Below is a small trained network, with its code and all its weights. Each question gives an input and a class and asks what happens when units are switched off, that is, made to give their printed mean instead of their output.

import numpy as np


def w(rows, s, z=0):
    codes = np.array(rows[::2]) - 128.0
    scale = np.full(codes.shape[1], s)
    scale[-1] = z or s
    return codes * scale


def f(y):
    return np.maximum(y, 0)


def log_softmax(a):
    a = a - a.max(-1, keepdims=True)
    return a - np.log(np.exp(a).sum(-1, keepdims=True))


def net(x, mask):
    res = np.array(x, float).reshape(1, 5) / 4 @ E
    y = f(res @ A[0][:, :-1].T + A[0][:, -1])
    res = res + np.where(mask, y, B[0][:, -1]) @ B[0][:, :-1]
    return log_softmax(res[-1] @ U[:, :-1].T + U[:, -1])


A, B = {}, {}
E = w([
[73,83,16,150],'x0',
[91,254,121,131],'x1',
[60,147,135,40],'x2',
[73,136,196,252],'x3',
[158,182,55,215],'x4',
],0.0094)
A[0] = w([
[166,110,140,95,99],'n1',
[64,148,96,117,130],'n2',
[109,131,199,141,254],'n3',
[169,140,185,161,154],'n4',
[171,76,89,137,208],'n5',
[117,135,47,173,125],'n6',
[190,111,126,210,219],'n7',
[110,6,112,143,215],'n8',
[93,153,116,107,164],'n9',
[132,192,112,138,182],'n10',
[135,128,106,68,231],'n11',
[163,175,136,147,197],'n12',
[152,103,81,151,155],'n13',
[149,84,139,92,184],'n14',
[132,210,137,109,203],'n15',
[124,175,113,143,218],'n16',
[85,79,144,102,249],'n17',
[185,139,157,175,230],'n18',
],0.017,0.0041)
B[0] = w([
[99,152,110,86,178],'n1',
[35,195,136,208,193],'n2',
[125,25,169,199,238],'n3',
[110,2,103,154,221],'n4',
[254,144,134,100,215],'n5',
[120,202,91,70,221],'n6',
[194,66,94,110,249],'n7',
[197,142,178,146,251],'n8',
[46,164,132,108,182],'n9',
[74,106,77,166,212],'n10',
[109,245,192,46,217],'n11',
[105,14,50,141,207],'n12',
[179,164,93,103,190],'n13',
[127,200,185,107,202],'n14',
[59,66,119,106,236],'n15',
[111,111,29,163,204],'n16',
[155,166,228,145,207],'n17',
[154,25,84,135,229],'n18',
],0.0078,0.012)
U = w([
[23,201,53,148,159],'0',
[254,159,41,122,171],'1',
[147,63,115,194,118],'2',
[162,126,250,231,149],'3',
[116,178,196,61,3],'4',
[211,205,151,72,149],'5',
],0.0089,0.0031)

Each question gives the input, the list of numbers given to net, and the class t.
The units are the neurons (one row each of A and B). Each row of codes is followed by its name. A weight is (code - 128) times the scale printed after its matrix; where a second scale follows, it is the last column's (A, B and U).
mask holds one flag per neuron, in row order. A switched-off neuron (its flag False) gives its mean, the last column of its row in B, instead of its output. The means were averaged over made-up inputs and are rounded, as every weight is.
A unit's drop is (log p(t) with every unit on - log p(t) with that unit switched off) / (log p(t) with every unit on - log p(t) with every unit switched off).
The circuit of an input: a set's keep is (log p(t) with only the set's units on - log p(t) with every unit switched off) / (log p(t) with every unit on - log p(t) with every unit switched off). Starting from the 12 units with the biggest drops (on a tie, the unit counted first), units are removed one at a time, each time the one whose removal leaves the highest keep (on an exact tie, the one counted first), for as long as the keep stays at least 0.8.
units of the circuit, in order: the units of the circuit, biggest drop first
k most important neurons: the k neurons with the biggest drops, biggest first
drop when u is switched off: that unit's drop, to one decimal
input [-7,-1,7,2,-3], class 3: units of the circuit, in order : n3
input [8,-6,8,3,-2], class 3: 3 most important neurons : n8; n17; n2
input [2,-1,-4,-1,-8], class 3: 4 most important neurons : n6; n17; n8; n13
input [-3,4,7,5,-2], class 0: 2 most important neurons : n8; n9
input [7,-8,2,4,-1], class 3: 2 most important neurons : n17; n8
input [-3,7,1,3,-4], class 0: 3 most important neurons : n7; n8; n5
input [6,0,-8,3,4], class 1: drop when n14 is switched off : 0.0
input [-3,-6,5,-5,-1], class 5: drop when n3 is switched off : 0.1
input [5,-8,-2,-3,2], class 1: drop when n14 is switched off : -0.2
input [7,-7,-2,-2,-4], class 5: drop when n5 is switched off : 0.0
